Below is a small trained network, with its code and all its weights. Each question gives an input and a target symbol and asks what happens when units are switched off, that is, made to give their printed mean instead of their output.

import numpy as np


def w(rows, s, z=0):
    codes = np.array(rows[::2]) - 128.0
    scale = np.full(codes.shape[1], s)
    scale[-1] = z or s
    return codes * scale


def norm(h):
    return h / np.sqrt((h * h).mean(-1, keepdims=True) + 1e-5)


def f(y):
    return np.maximum(y, 0)


def softmax(a):
    e = np.exp(a - a.max(-1, keepdims=True))
    return e / e.sum(-1, keepdims=True)


def log_softmax(a):
    a = a - a.max(-1, keepdims=True)
    return a - np.log(np.exp(a).sum(-1, keepdims=True))


def net(x, mask):
    ids = ['ΠΣΩαβδεζηθμξτφψ'.index(c) for c in x.split()]
    T = len(ids)
    res = E[ids] + P[:T]
    u = 0
    for l in range(2):
        q, k, v = (norm(res) @ M[l].T for M in (Q, K, V))
        z = softmax(np.where(np.tri(T) > 0, q @ k.T / 3**0.5, -1e9)) @ v
        res = res + np.where(mask[u], z, O[l][:, -1]) @ O[l][:, :-1]
        u += 1
        y = f(norm(res) @ A[l][:, :-1].T + A[l][:, -1])
        res = res + np.where(mask[u : u + 4], y, B[l][:, -1]) @ B[l][:, :-1]
        u += 4
    return log_softmax(norm(res)[-1] @ U[:, :-1].T + U[:, -1])


Q, K, V, O, A, B = {}, {}, {}, {}, {}, {}
E = w([
[146,4,84,71,104,120,135,153,157],'Π',
[56,154,164,35,137,151,134,80,135],'Σ',
[103,120,104,85,42,147,47,90,173],'Ω',
[114,84,72,73,139,97,82,92,124],'α',
[97,16,135,237,105,64,118,125,123],'β',
[88,134,175,138,111,113,40,65,152],'δ',
[103,137,91,99,130,148,69,192,95],'ε',
[86,73,111,96,164,112,121,157,199],'ζ',
[110,142,154,156,167,99,113,115,79],'η',
[21,174,180,52,115,39,120,137,100],'θ',
[81,126,154,95,30,137,143,123,171],'μ',
[91,118,158,121,53,161,120,49,69],'ξ',
[122,123,90,100,47,69,170,46,92],'τ',
[114,114,113,100,203,141,209,189,53],'φ',
[218,131,190,91,135,137,115,168,113],'ψ',
],0.016)
P = w([
[87,11,180,53,132,109,85,144,88],'0',
[103,67,145,91,125,129,77,121,108],'1',
[109,100,128,113,129,136,84,122,126],'2',
[122,132,116,131,125,139,94,119,135],'3',
[128,167,94,147,134,140,105,121,134],'4',
[130,191,85,145,121,140,105,129,127],'5',
],0.012)
Q[0] = w([
[218,175,134,117,70,146,155,101,190],'0.h1',
[106,47,46,200,166,141,191,108,125],'0.h1',
[108,34,96,254,146,178,196,136,158],'0.h1',
],0.0072)
K[0] = w([
[3,145,85,121,109,138,104,149,74],'0.h1',
[189,43,197,43,90,89,84,161,63],'0.h1',
[138,40,236,18,109,70,91,195,56],'0.h1',
],0.0065)
V[0] = w([
[115,123,152,186,141,34,146,163,100],'0.h1',
[15,40,58,143,117,141,186,160,106],'0.h1',
[166,120,191,154,3,93,158,201,152],'0.h1',
],0.0056)
O[0] = w([
[128,131,167,219,138,106,75,109,170,38],'0.h1',
[115,70,118,243,223,172,230,126,172,255],'0.h1',
[124,158,170,139,1,150,152,217,101,82],'0.h1',
],0.0079,0.0024)
A[0] = w([
[253,100,91,185,135,235,104,79,113,254],'0.n1',
[118,140,109,109,136,76,205,91,150,144],'0.n2',
[68,171,178,101,132,191,218,57,137,145],'0.n3',
[148,97,189,82,136,17,123,144,112,211],'0.n4',
],0.0057,0.0029)
B[0] = w([
[95,94,98,75,88,10,88,204,81,192],'0.n1',
[173,89,82,138,110,175,149,227,158,172],'0.n2',
[130,209,124,100,95,124,150,192,2,219],'0.n3',
[139,135,135,67,99,131,187,74,155,253],'0.n4',
],0.0085,0.0047)
Q[1] = w([
[255,151,230,159,202,156,168,148,146],'1.h1',
[101,193,138,125,119,198,138,68,70],'1.h1',
[220,128,113,209,144,205,140,75,165],'1.h1',
],0.0074)
K[1] = w([
[2,49,139,146,122,161,212,103,180],'1.h1',
[168,85,134,50,105,159,88,153,125],'1.h1',
[102,59,241,94,158,151,172,114,116],'1.h1',
],0.0086)
V[1] = w([
[105,86,57,59,102,100,205,133,153],'1.h1',
[2,184,72,195,123,201,140,32,151],'1.h1',
[178,151,66,143,130,96,81,186,51],'1.h1',
],0.0073)
O[1] = w([
[112,251,105,142,122,104,233,98,164,253],'1.h1',
[254,166,228,23,86,72,217,143,166,26],'1.h1',
[8,94,201,120,91,155,158,28,57,129],'1.h1',
],0.0072,0.0055)
A[1] = w([
[181,163,185,78,140,208,187,152,167,255],'1.n1',
[112,127,168,134,254,68,87,109,129,147],'1.n2',
[105,167,223,126,133,116,95,176,129,131],'1.n3',
[109,193,43,170,101,156,42,173,126,20],'1.n4',
],0.0094,0.0008)
B[1] = w([
[114,147,164,148,143,199,116,123,161,202],'1.n1',
[158,183,142,158,108,160,133,88,108,247],'1.n2',
[53,101,151,179,121,107,127,104,148,200],'1.n3',
[121,251,103,177,136,107,111,133,117,253],'1.n4',
],0.015,0.004)
U = w([
[102,57,50,76,146,89,111,189,128,254],'Π',
[150,163,144,17,195,220,129,132,124,121],'Σ',
[171,153,66,16,58,148,54,145,166,82],'Ω',
[180,141,28,59,200,100,140,34,105,6],'α',
[139,66,157,247,111,101,126,129,132,195],'β',
[162,102,182,98,121,128,26,64,163,246],'δ',
[16,89,112,156,192,211,2,134,94,13],'ε',
[159,164,98,166,218,147,120,154,217,191],'ζ',
[204,155,184,211,143,176,162,42,83,66],'η',
[78,157,181,124,172,40,179,119,174,142],'θ',
[135,140,161,168,42,212,139,202,148,196],'μ',
[129,64,153,92,78,168,127,79,11,129],'ξ',
[209,146,65,134,73,102,237,77,108,57],'τ',
[183,143,128,156,235,133,202,189,54,132],'φ',
[155,175,101,156,133,65,75,187,127,112],'ψ',
],0.0096,0.0034)

Each question gives the input, a string of symbols that net reads in full, and the target symbol t.
The units are the heads (3 rows each of Q, K, V and O) and the neurons (one row each of A and B). Each row of codes is followed by its name. A weight is (code - 128) times the scale printed after its matrix; where a second scale follows, it is the last column's (O, A, B and U).
mask holds one flag per unit, layer by layer, with each layer's heads first. A switched-off unit (its flag False) gives its mean, the last column of its rows in O or B, instead of its output. The means were averaged over made-up inputs and are rounded, as every weight is.
A unit's drop is (log p(t) with every unit on - log p(t) with that unit switched off) / (log p(t) with every unit on - log p(t) with every unit switched off).
The circuit of an input: a set's keep is (log p(t) with only the set's units on - log p(t) with every unit switched off) / (log p(t) with every unit on - log p(t) with every unit switched off). Starting from all 10 units, units are removed one at a time, each time the one whose removal leaves the highest keep (on an exact tie, the one counted first), for as long as the keep stays at least 0.8.
units of the circuit, in order: the units of the circuit, biggest drop first
most important unit: the unit with the biggest drop
top k neurons: the k neurons with the biggest drops, biggest first
k most important neurons of layer l: the k neurons of layer l with the biggest drops, biggest first
drop of u: that unit's drop, to one decimal
input θ μ θ ξ, target ξ: most important unit -> 1.h1
input β ε η ε ε Π, target Π: units of the circuit, in order -> [1.n2; 0.n1]
input ξ μ μ η, target η: units of the circuit, in order -> [1.n2; 1.h1; 1.n4]
input μ ψ θ ψ ε ψ, target ξ: units of the circuit, in order -> [0.n1; 1.h1]
input θ μ Ω δ θ Π, target Π: units of the circuit, in order -> [0.n1; 1.n2]
input θ δ ψ, target Ω: top 2 neurons -> [0.n1; 0.n4]
input θ θ ζ, target ζ: units of the circuit, in order -> [1.h1; 0.h1; 0.n1]
input ψ ζ ψ μ ψ α, target ε: top 2 neurons -> [0.n1; 0.n3]
input θ ξ μ η ψ, target δ: units of the circuit, in order -> [0.n1; 1.h1; 0.h1; 0.n3]
input δ Σ ψ ψ ψ, target ε: units of the circuit, in order -> [1.h1; 0.n1]
input δ Ω ψ, target Σ: top 3 neurons -> [1.n1; 0.n4; 0.n3]
input ε θ ψ θ θ Π, target ψ: top 3 neurons -> [1.n4; 0.n4; 0.n3]
input μ ξ ψ, target Π: top 2 neurons -> [0.n1; 1.n2]
input ε β ψ, target β: top 2 neurons -> [0.n1; 1.n3]
input θ Σ μ ψ, target μ: 2 most important neurons of layer 0 -> [0.n3; 0.n1]
input ψ Σ ε Ω τ ζ, target θ: top neuron -> [0.n2]
input Σ θ ψ β, target ε: top 2 neurons -> [0.n1; 1.n2]
input θ θ η, target η: units of the circuit, in order -> [1.n2; 0.h1]
input Π Σ ψ, target α: 3 most important neurons of layer 0 -> [0.n1; 0.n3; 0.n4]
input μ ξ δ, target δ: units of the circuit, in order -> [1.h1]
input ξ ζ ψ θ, target ε: top 2 neurons -> [0.n1; 0.n4]
input Π Ω τ ψ, target θ: top 2 neurons -> [0.n1; 0.n3]
input ξ Ω ε ξ ψ, target Π: 3 most important neurons of layer 1 -> [1.n2; 1.n4; 1.n1]
input μ μ θ Σ, target Σ: 2 most important neurons of layer 1 -> [1.n1; 1.n4]
input τ Π θ ζ ψ μ, target ε: drop of 1.h1 -> 1.0
input ε ψ θ, target ε: drop of 0.n1 -> 1.0
input ψ φ α δ Π, target Ω: drop of 1.h1 -> 0.1
input μ Σ β μ ψ, target μ: drop of 1.h1 -> 0.6
